Small tables with named rows and columns. After each table, cells are looked up by row and column.

Did =
fields: Vibo, Fakik
Memum: [-324, 284]
Lir: [-1147, 6403]
Zegesaf: [-2097, -5341]
Zozipo: [83, -971]
Zaz: [-1340, -4712]
Lomag: [-2041, -9878]

Memum, Vibo => -324
Zaz, Vibo => -1340
Zegesaf, Vibo => -2097
Lomag, Vibo => -2041
Lir, Fakik => 6403
Memum, Fakik => 284
Lir, Vibo => -1147
Zozipo, Fakik => -971
Zozipo, Vibo => 83
Zaz, Fakik => -4712
Lomag, Fakik => -9878
Zegesaf, Fakik => -5341

Bena.tsv
	Zenunin	Gesider	Bom
Gemigu	-0.3	0.3	0.1
Nuz	-0.1	-0.2	0.3
Gasi	0.0	-0.4	-0.5
Bup	0.2	-0.2	-0.2
Nev	0.4	-0.2	-0.1
Bug	0.5	0.4	0.3
Zod	-0.1	-0.7	0.1
Sebodum	-0.2	-0.1	0.5
Rifet	-0.7	0.3	0.2
Tamek	0.8	0.0	0.1
Tamipo	0.1	0.0	0.0
Sev	-0.2	0.2	0.0
Ginam	-0.2	0.0	0.0

What is the Bom of Sev in Bena? 0.0
What is the Gesider of Ginam in Bena? 0.0
What is the Gesider of Bup in Bena? -0.2
What is the Zenunin of Rifet in Bena? -0.7
What is the Bom of Gemigu in Bena? 0.1
What is the Zenunin of Bup in Bena? 0.2
What is the Bom of Tamek in Bena? 0.1
What is the Bom of Gasi in Bena? -0.5

Vemopi.tsv
	Gabugu	Fama	Sotod	Bizinos	Lesazif	Guz	Mizitem	Vus
Moligik	3386	1947	1251	217	2347	4874	2442	8027
Fenuvo	3687	5107	1805	4869	3474	3829	1235	2675
Lar	3674	1136	4440	3145	2961	3440	5244	3896

Vus of Moligik: 8027
Vus of Fenuvo: 2675
Bizinos of Lar: 3145
Sotod of Lar: 4440
Lesazif of Lar: 2961
Guz of Fenuvo: 3829
Gabugu of Moligik: 3386

Table Pati
,Punof,Voratan,Gizas,Pibana,Bem,Lavo,Tun,Difi,Pozulot,Lefe
Figebug,0.268,0.396,0.674,0.365,0.458,0.361,0.242,0.755,0.440,0.255
Kir,0.702,0.485,0.436,0.297,0.379,0.671,0.438,0.381,0.564,0.366
Vonuku,0.332,0.320,0.668,0.441,0.395,0.061,0.258,0.675,0.333,0.453
Ribot,0.380,0.406,0.364,0.545,0.274,0.739,0.456,0.114,0.520,0.384
Fuz,0.319,0.391,0.316,0.521,0.459,0.277,0.504,0.369,0.318,0.549
Rep,0.213,0.418,0.303,0.569,0.463,0.542,0.466,0.522,0.381,0.309
Tago,0.330,0.374,0.551,0.220,0.480,0.390,0.271,0.870,0.393,0.379
Sodideb,0.626,0.479,0.260,0.477,0.568,0.313,0.537,0.619,0.411,0.250
Rik,0.350,0.334,0.383,0.432,0.574,0.214,0.398,0.990,0.323,0.300
Dode,0.343,0.396,0.356,0.304,0.392,0.623,0.365,0.578,0.420,0.413

Difi of Rep is 0.522
Punof of Tago is 0.330
Lavo of Kir is 0.671
Bem of Sodideb is 0.568
Gizas of Vonuku is 0.668
Pibana of Rik is 0.432
Difi of Vonuku is 0.675

Non:
           Dezo   Nakil  Nerabo    Rulu  Migoba   Gopor     Vok    Vava     Mez    Dapu
Fologit    -718    3272    1012    -522    1982    2864   -2713   -2162    2690    -601
Kazosub    4207   37688  -16854    5324   29117   23324  -40188  -35963   20982  -23443
Faz        3105    2892    2836    2842    2445    3141    2316    1759    2019    2553
Dezeg     11895    2980   10448   12731    1845    1444   12600   14389    2109   11328
Riv       34973  -11260   21775   31174  -11022  -16427   34504   29364  -19336   23974
Figem      2126     653   -1272   -2157    -578    1544     965    -739     -72   -1565
Lanakat  -81080  -43408  -53419  -71334  -35363  -15057  -29756  -40876  -34272  -34968
Lik        8484   16271    8275    6261    8373   11206   -5727     226   16419    3638
Bimifug   19597    5616    8277   27813   31442    5725   25632   34002   17106   13179
Banesol   -6748   -4681   -5659   -8078   -3993    -832   -1772   -3608   -3839   -4821
Maz       91763  -23907   56409   73995   -1245  -40186   87937   74398  -31275   47828
Ravod    -80975  -42259  -52857  -71501  -34159  -13938  -30014  -41516  -33122  -35171

Dezeg, Dapu => 11328
Maz, Vok => 87937
Faz, Dapu => 2553
Fologit, Nerabo => 1012
Dezeg, Vok => 12600
Faz, Migoba => 2445
Ravod, Migoba => -34159
Maz, Nerabo => 56409
Fologit, Rulu => -522
Riv, Migoba => -11022
Bimifug, Migoba => 31442
Fologit, Mez => 2690
Kazosub, Nerabo => -16854
Dezeg, Migoba => 1845
Riv, Nerabo => 21775
Kazosub, Dapu => -23443
Dezeg, Rulu => 12731
Fologit, Dezo => -718
Faz, Rulu => 2842
Row with the largest Vava: Maz

Dad:
         Mumuvil  Kavud  Munudu  Gomuda   Taf  Vigarid
Vak         2644   2638    2534    2381  2363     2254
Duserok     2436   2864    2371    3040  2753     3308
Sura        2761   4187    2583    1727  2046     3823
Vefibi      2773   2683    2744    1957  2623     1524
Zelile       884   2140    1895    1143   764      469
Sadoku      2493   2221    2623    3444  2516     3080
Vez         2474   3609    1890    3862  4968     6337
Fefusut     3153   2792    2990    1843  1972     1818
Gok         2805   4462    1488    2262  5378     8852
Govo         749   2092    2229    1051  1136      695
Fiv         3203   3279    2406    1239  1671     2295
Pepel        855   3536    2160    1089  2885     3652
Fak         2169   2121    2925    1556  1823     1029

What is the Taf of Vefibi in Dad?
2623
What is the Taf of Duserok in Dad?
2753
What is the Kavud of Pepel in Dad?
3536
What is the Mumuvil of Fiv in Dad?
3203
What is the Kavud of Sura in Dad?
4187
What is the Gomuda of Pepel in Dad?
1089
What is the Gomuda of Vefibi in Dad?
1957
What is the Taf of Sura in Dad?
2046
What is the Vigarid of Duserok in Dad?
3308
What is the Gomuda of Sura in Dad?
1727
What is the Taf of Sadoku in Dad?
2516
What is the Kavud of Vak in Dad?
2638
What is the Munudu of Duserok in Dad?
2371
What is the Vigarid of Sura in Dad?
3823
Which row has the largest Gomuda? Vez

Fus =
|  | Guzi | Kagu | Ret | Rolilu | Fifafo | Votopu | Riv | Tupotid | Kag |
|---|---|---|---|---|---|---|---|---|---|
| Bos | 65 | 172 | 86 | 189 | 127 | 129 | 56 | 188 | 145 |
| Roz | 54 | 126 | 201 | 145 | 46 | 117 | 100 | 166 | 195 |
| Lesogi | 207 | 162 | 104 | 170 | 182 | 39 | 113 | 185 | 200 |
| Pedu | 36 | 173 | 127 | 96 | 92 | 105 | 193 | 188 | 183 |
| Ritiv | 79 | 162 | 186 | 41 | 37 | 180 | 199 | 66 | 137 |
| Dolok | 79 | 207 | 200 | 193 | 126 | 178 | 200 | 43 | 129 |
| Zeruf | 121 | 109 | 142 | 42 | 51 | 142 | 76 | 164 | 172 |
| Konimo | 207 | 86 | 138 | 43 | 203 | 58 | 197 | 205 | 158 |
| Pefupi | 181 | 47 | 71 | 47 | 149 | 59 | 106 | 137 | 139 |

Riv of Ritiv = 199
Rolilu of Zeruf = 42
Tupotid of Pefupi = 137
Rolilu of Roz = 145
Riv of Lesogi = 113
Kag of Bos = 145
Which row has the largest Fifafo? Konimo

